Below are the code and all the weights of a small trained network. Each question names an input and a target symbol and asks about switching units off, where a switched-off unit gives its printed mean instead of its output.

import numpy as np


def w(rows, s, z=0):
    codes = np.array(rows[::2]) - 128.0
    scale = np.full(codes.shape[1], s)
    scale[-1] = z or s
    return codes * scale


def f(y):
    return y / 2 * (1 + np.tanh(0.7978845608 * (y + 0.044715 * y**3)))


def softmax(a):
    e = np.exp(a - a.max(-1, keepdims=True))
    return e / e.sum(-1, keepdims=True)


def log_softmax(a):
    a = a - a.max(-1, keepdims=True)
    return a - np.log(np.exp(a).sum(-1, keepdims=True))


def net(x, mask):
    ids = ['ΓΔΛαβζμξστφ'.index(c) for c in x.split()]
    T = len(ids)
    res = E[ids] + P[:T]
    u = 0
    for l in range(3):
        q, k, v = (res @ M[l].T for M in (Q, K, V))
        z = softmax(np.where(np.tri(T) > 0, q @ k.T / 3**0.5, -1e9)) @ v
        res = res + np.where(mask[u], z, O[l][:, -1]) @ O[l][:, :-1]
        u += 1
        y = f(res @ A[l][:, :-1].T + A[l][:, -1])
        res = res + np.where(mask[u : u + 16], y, B[l][:, -1]) @ B[l][:, :-1]
        u += 16
    return log_softmax(res[-1] @ U[:, :-1].T + U[:, -1])


Q, K, V, O, A, B = {}, {}, {}, {}, {}, {}
E = w([
[184,105,132,144,146,69],'Γ',
[174,122,89,115,85,150],'Δ',
[111,57,90,187,182,130],'Λ',
[157,165,140,129,150,129],'α',
[102,171,163,110,125,94],'β',
[185,80,127,114,89,161],'ζ',
[130,119,187,136,93,126],'μ',
[141,165,90,142,171,148],'ξ',
[118,82,178,125,125,177],'σ',
[93,179,165,140,166,122],'τ',
[5,103,115,133,131,134],'φ',
],0.026)
P = w([
[172,121,152,123,192,141],'0',
[147,100,105,65,198,116],'1',
[128,152,125,166,6,108],'2',
[168,129,157,139,186,147],'3',
[124,95,94,53,212,100],'4',
[120,153,100,159,35,122],'5',
[157,127,165,153,184,141],'6',
[117,84,97,54,216,88],'7',
[117,154,94,154,47,134],'8',
[152,123,182,171,191,134],'9',
[112,88,90,47,215,89],'10',
[118,158,86,143,53,143],'11',
[165,125,157,149,191,141],'12',
],0.012)
Q[0] = w([
[133,166,139,63,105,133],'L0H0',
[167,204,174,230,69,181],'L0H0',
[98,127,145,119,138,248],'L0H0',
],0.012)
K[0] = w([
[109,154,103,110,65,86],'L0H0',
[198,246,215,29,99,237],'L0H0',
[75,128,100,124,136,201],'L0H0',
],0.011)
V[0] = w([
[94,148,172,1,186,165],'L0H0',
[79,82,150,75,186,123],'L0H0',
[116,168,117,36,93,168],'L0H0',
],0.0057)
O[0] = w([
[219,147,117,128,92,157,134],'L0H0',
[25,108,138,158,189,93,194],'L0H0',
[132,254,170,181,117,106,4],'L0H0',
],0.0085,0.003)
A[0] = w([
[88,115,37,142,94,137,4],'L0N0',
[117,110,84,140,38,105,2],'L0N1',
[99,137,82,169,129,137,88],'L0N2',
[12,94,133,136,99,190,87],'L0N3',
[133,112,196,173,84,162,43],'L0N4',
[98,191,119,173,42,133,17],'L0N5',
[127,154,172,139,131,168,115],'L0N6',
[62,157,62,216,140,136,136],'L0N7',
[58,152,137,112,103,206,110],'L0N8',
[59,117,122,149,79,194,131],'L0N9',
[151,101,96,68,164,89,166],'L0N10',
[133,148,141,106,132,51,107],'L0N11',
[183,130,96,162,135,41,167],'L0N12',
[167,150,144,210,92,106,111],'L0N13',
[133,151,180,140,104,70,50],'L0N14',
[148,141,172,139,151,204,86],'L0N15',
],0.011,0.005)
B[0] = w([
[76,204,150,229,70,182,142],'L0N0',
[148,138,156,121,167,215,139],'L0N1',
[112,120,154,125,101,115,136],'L0N2',
[161,92,81,139,132,128,209],'L0N3',
[150,36,129,91,168,168,148],'L0N4',
[39,89,121,228,127,255,162],'L0N5',
[136,136,77,133,135,183,164],'L0N6',
[142,74,127,149,121,101,213],'L0N7',
[121,89,104,102,142,54,156],'L0N8',
[133,108,85,232,140,65,163],'L0N9',
[125,86,225,205,171,160,254],'L0N10',
[144,169,139,160,95,182,158],'L0N11',
[239,164,162,99,120,20,186],'L0N12',
[182,136,155,126,114,124,167],'L0N13',
[89,191,166,160,58,125,141],'L0N14',
[119,131,69,85,77,199,168],'L0N15',
],0.0073,0.0056)
Q[1] = w([
[115,188,178,133,148,119],'L1H0',
[124,63,108,2,173,33],'L1H0',
[117,90,139,158,158,46],'L1H0',
],0.009)
K[1] = w([
[99,178,142,145,147,97],'L1H0',
[207,73,106,150,54,50],'L1H0',
[121,1,70,201,207,10],'L1H0',
],0.0085)
V[1] = w([
[132,161,34,167,130,99],'L1H0',
[197,103,252,194,168,77],'L1H0',
[73,66,31,198,114,11],'L1H0',
],0.0036)
O[1] = w([
[95,139,103,121,192,126,118],'L1H0',
[117,107,120,191,113,122,254],'L1H0',
[115,110,102,125,85,1,214],'L1H0',
],0.0086,0.0051)
A[1] = w([
[51,179,155,181,232,101,157],'L1N0',
[127,255,109,116,139,182,109],'L1N1',
[31,122,120,145,40,116,138],'L1N2',
[177,128,187,33,68,118,109],'L1N3',
[75,145,146,153,21,115,54],'L1N4',
[46,64,133,108,113,185,3],'L1N5',
[73,94,167,62,162,171,66],'L1N6',
[197,146,59,27,178,86,156],'L1N7',
[98,133,198,77,189,42,115],'L1N8',
[151,185,217,97,215,127,39],'L1N9',
[132,80,162,109,100,194,148],'L1N10',
[66,187,157,181,131,103,82],'L1N11',
[159,254,193,74,99,118,178],'L1N12',
[149,107,68,176,119,125,61],'L1N13',
[195,147,127,88,181,140,117],'L1N14',
[179,121,103,156,213,115,137],'L1N15',
],0.009,0.006)
B[1] = w([
[161,14,96,137,64,186,255],'L1N0',
[64,21,57,169,78,96,192],'L1N1',
[253,143,64,77,200,216,187],'L1N2',
[182,59,130,17,143,150,154],'L1N3',
[162,193,145,114,189,172,151],'L1N4',
[76,179,35,159,132,81,145],'L1N5',
[19,111,101,94,128,177,141],'L1N6',
[224,166,118,123,171,105,151],'L1N7',
[60,133,135,193,84,78,217],'L1N8',
[88,165,140,133,88,254,174],'L1N9',
[68,87,225,59,245,73,189],'L1N10',
[194,118,63,63,213,97,168],'L1N11',
[106,170,140,86,21,149,184],'L1N12',
[112,153,123,73,13,135,168],'L1N13',
[172,130,167,122,111,195,167],'L1N14',
[134,182,157,163,86,153,212],'L1N15',
],0.006,0.01)
Q[2] = w([
[117,194,2,44,71,104],'L2H0',
[137,51,58,234,175,68],'L2H0',
[146,107,144,184,155,69],'L2H0',
],0.0058)
K[2] = w([
[72,208,116,110,153,124],'L2H0',
[116,105,93,139,136,61],'L2H0',
[126,167,121,137,141,1],'L2H0',
],0.0097)
V[2] = w([
[70,202,254,140,82,38],'L2H0',
[86,135,83,63,226,141],'L2H0',
[141,117,115,125,111,119],'L2H0',
],0.0047)
O[2] = w([
[89,133,174,148,177,200,15],'L2H0',
[181,123,121,105,44,255,2],'L2H0',
[131,135,152,103,120,99,157],'L2H0',
],0.0056,0.0059)
A[2] = w([
[185,158,177,93,192,95,1],'L2N0',
[193,135,165,137,139,96,166],'L2N1',
[85,141,124,136,60,135,151],'L2N2',
[88,145,24,175,142,150,105],'L2N3',
[157,250,108,152,146,134,113],'L2N4',
[109,160,160,159,85,112,141],'L2N5',
[100,131,140,106,99,131,137],'L2N6',
[139,153,150,197,76,98,148],'L2N7',
[132,207,171,59,96,137,235],'L2N8',
[165,141,96,141,129,68,31],'L2N9',
[94,164,182,163,196,140,159],'L2N10',
[162,174,85,79,139,113,75],'L2N11',
[115,114,172,52,78,101,107],'L2N12',
[102,80,145,120,83,108,129],'L2N13',
[107,140,149,124,182,93,45],'L2N14',
[170,132,145,111,105,201,108],'L2N15',
],0.013,0.0064)
B[2] = w([
[192,26,182,161,114,180,186],'L2N0',
[111,190,87,170,146,134,220],'L2N1',
[128,46,116,149,121,161,191],'L2N2',
[149,175,208,79,143,130,248],'L2N3',
[96,152,108,80,198,212,151],'L2N4',
[128,43,130,96,120,190,167],'L2N5',
[119,123,113,149,120,54,144],'L2N6',
[95,112,110,40,159,134,226],'L2N7',
[138,173,167,73,19,2,181],'L2N8',
[78,194,130,118,118,164,213],'L2N9',
[36,202,156,166,142,91,179],'L2N10',
[150,50,182,230,82,125,143],'L2N11',
[162,130,130,79,204,118,177],'L2N12',
[182,160,108,139,139,149,251],'L2N13',
[114,145,123,176,83,214,172],'L2N14',
[121,182,92,169,100,139,252],'L2N15',
],0.0089,0.011)
U = w([
[102,143,173,198,101,95,172],'Γ',
[202,132,111,229,53,73,20],'Δ',
[153,2,42,186,120,60,230],'Λ',
[126,199,133,103,67,138,64],'α',
[90,74,152,73,42,96,116],'β',
[197,70,159,109,145,173,126],'ζ',
[137,156,209,50,135,76,149],'μ',
[174,168,35,148,168,171,175],'ξ',
[56,85,92,13,164,191,96],'σ',
[112,55,90,189,35,225,3],'τ',
[122,173,10,82,143,41,215],'φ',
],0.0069,0.0044)

Each question gives the input, a string of symbols that net reads in full, and the target symbol t.
The units are the heads (3 rows each of Q, K, V and O) and the neurons (one row each of A and B). Each row of codes is followed by its name. A weight is (code - 128) times the scale printed after its matrix; where a second scale follows, it is the last column's (O, A, B and U).
mask holds one flag per unit, layer by layer, with each layer's heads first. A switched-off unit (its flag False) gives its mean, the last column of its rows in O or B, instead of its output. The means were averaged over made-up inputs and are rounded, as every weight is.
A unit's drop is (log p(t) with every unit on - log p(t) with that unit switched off) / (log p(t) with every unit on - log p(t) with every unit switched off).
most important unit: the unit with the biggest drop
k most important neurons: the k neurons with the biggest drops, biggest first
top k neurons in layer l: the k neurons of layer l with the biggest drops, biggest first
input Γ Γ Γ ζ Γ φ, target Δ: most important unit => L2N11
input ζ Λ τ τ Λ Γ α ζ, target Γ: 2 most important neurons => L0N12, L0N10
input φ β σ ζ Γ τ Γ μ, target Γ: 4 most important neurons => L0N12, L1N8, L1N2, L0N9
input α τ Γ ζ Λ α φ ζ, target φ: 2 most important neurons => L0N9, L0N3
input ζ τ φ, target Δ: top 2 neurons in layer 1 => L1N2, L1N11
input β τ Γ Δ, target Δ: 2 most important neurons => L2N8, L2N11
input φ Γ σ ζ τ β Γ β, target Γ: top 2 neurons in layer 2 => L2N10, L2N14
input ζ τ Γ τ φ β τ σ φ ξ α, target φ: 2 most important neurons => L1N8, L1N0
input β τ τ τ φ Γ, target μ: top 3 neurons in layer 1 => L1N12, L1N3, L1N8
input Γ τ ζ Λ ζ τ Γ, target Γ: 3 most important neurons => L2N10, L0N12, L0N10
input Λ τ σ ξ τ Γ τ β, target Γ: 3 most important neurons => L0N12, L1N8, L2N10
input τ β α, target β: 2 most important neurons => L2N8, L1N12
input Λ τ τ Γ ξ, target Γ: 2 most important neurons => L1N8, L0N12
input ζ ζ φ ξ Γ Λ τ α σ, target Λ: most important unit => L0N9
input Γ τ ζ β ζ ζ β α Λ, target φ: 2 most important neurons => L0N7, L1N2
input Λ β Λ β σ σ τ τ ζ Γ ζ, target Γ: 2 most important neurons => L0N10, L0N12
input Λ Λ τ τ β Δ β ζ β Γ Λ τ β, target β: 3 most important neurons => L2N8, L1N12, L2N2
input τ β φ τ μ μ ζ ξ τ φ τ, target φ: 2 most important neurons => L1N0, L1N11
input τ ζ φ τ ζ, target φ: top 2 neurons in layer 1 => L1N8, L1N10
input Δ τ Λ τ μ ζ, target ζ: 4 most important neurons => L1N10, L0N4, L0N1, L1N12
input Γ φ ζ Λ α ζ ξ σ, target Λ: most important unit => L0N10
input σ α ξ Δ ζ τ Λ μ φ Γ τ, target Γ: top 2 neurons in layer 0 => L0N12, L0N10
input Γ σ Γ Γ φ τ ζ τ, target φ: top 2 neurons in layer 1 => L1N11, L1N2
input β ξ Δ Λ ζ ζ Λ ζ τ ξ ζ μ, target Γ: top 3 neurons in layer 0 => L0N5, L0N4, L0N7
input τ ξ Γ β τ Λ τ ζ, target Λ: top 3 neurons in layer 0 => L0N7, L0N9, L0N11
input α α Δ τ σ Λ Δ ζ, target Λ: top 2 neurons in layer 0 => L0N10, L0N7
input τ σ τ τ Γ β τ ξ Λ, target φ: most important unit => L0N7
input ζ τ τ, target ξ: top 3 neurons in layer 1 => L1N2, L1N4, L1N11
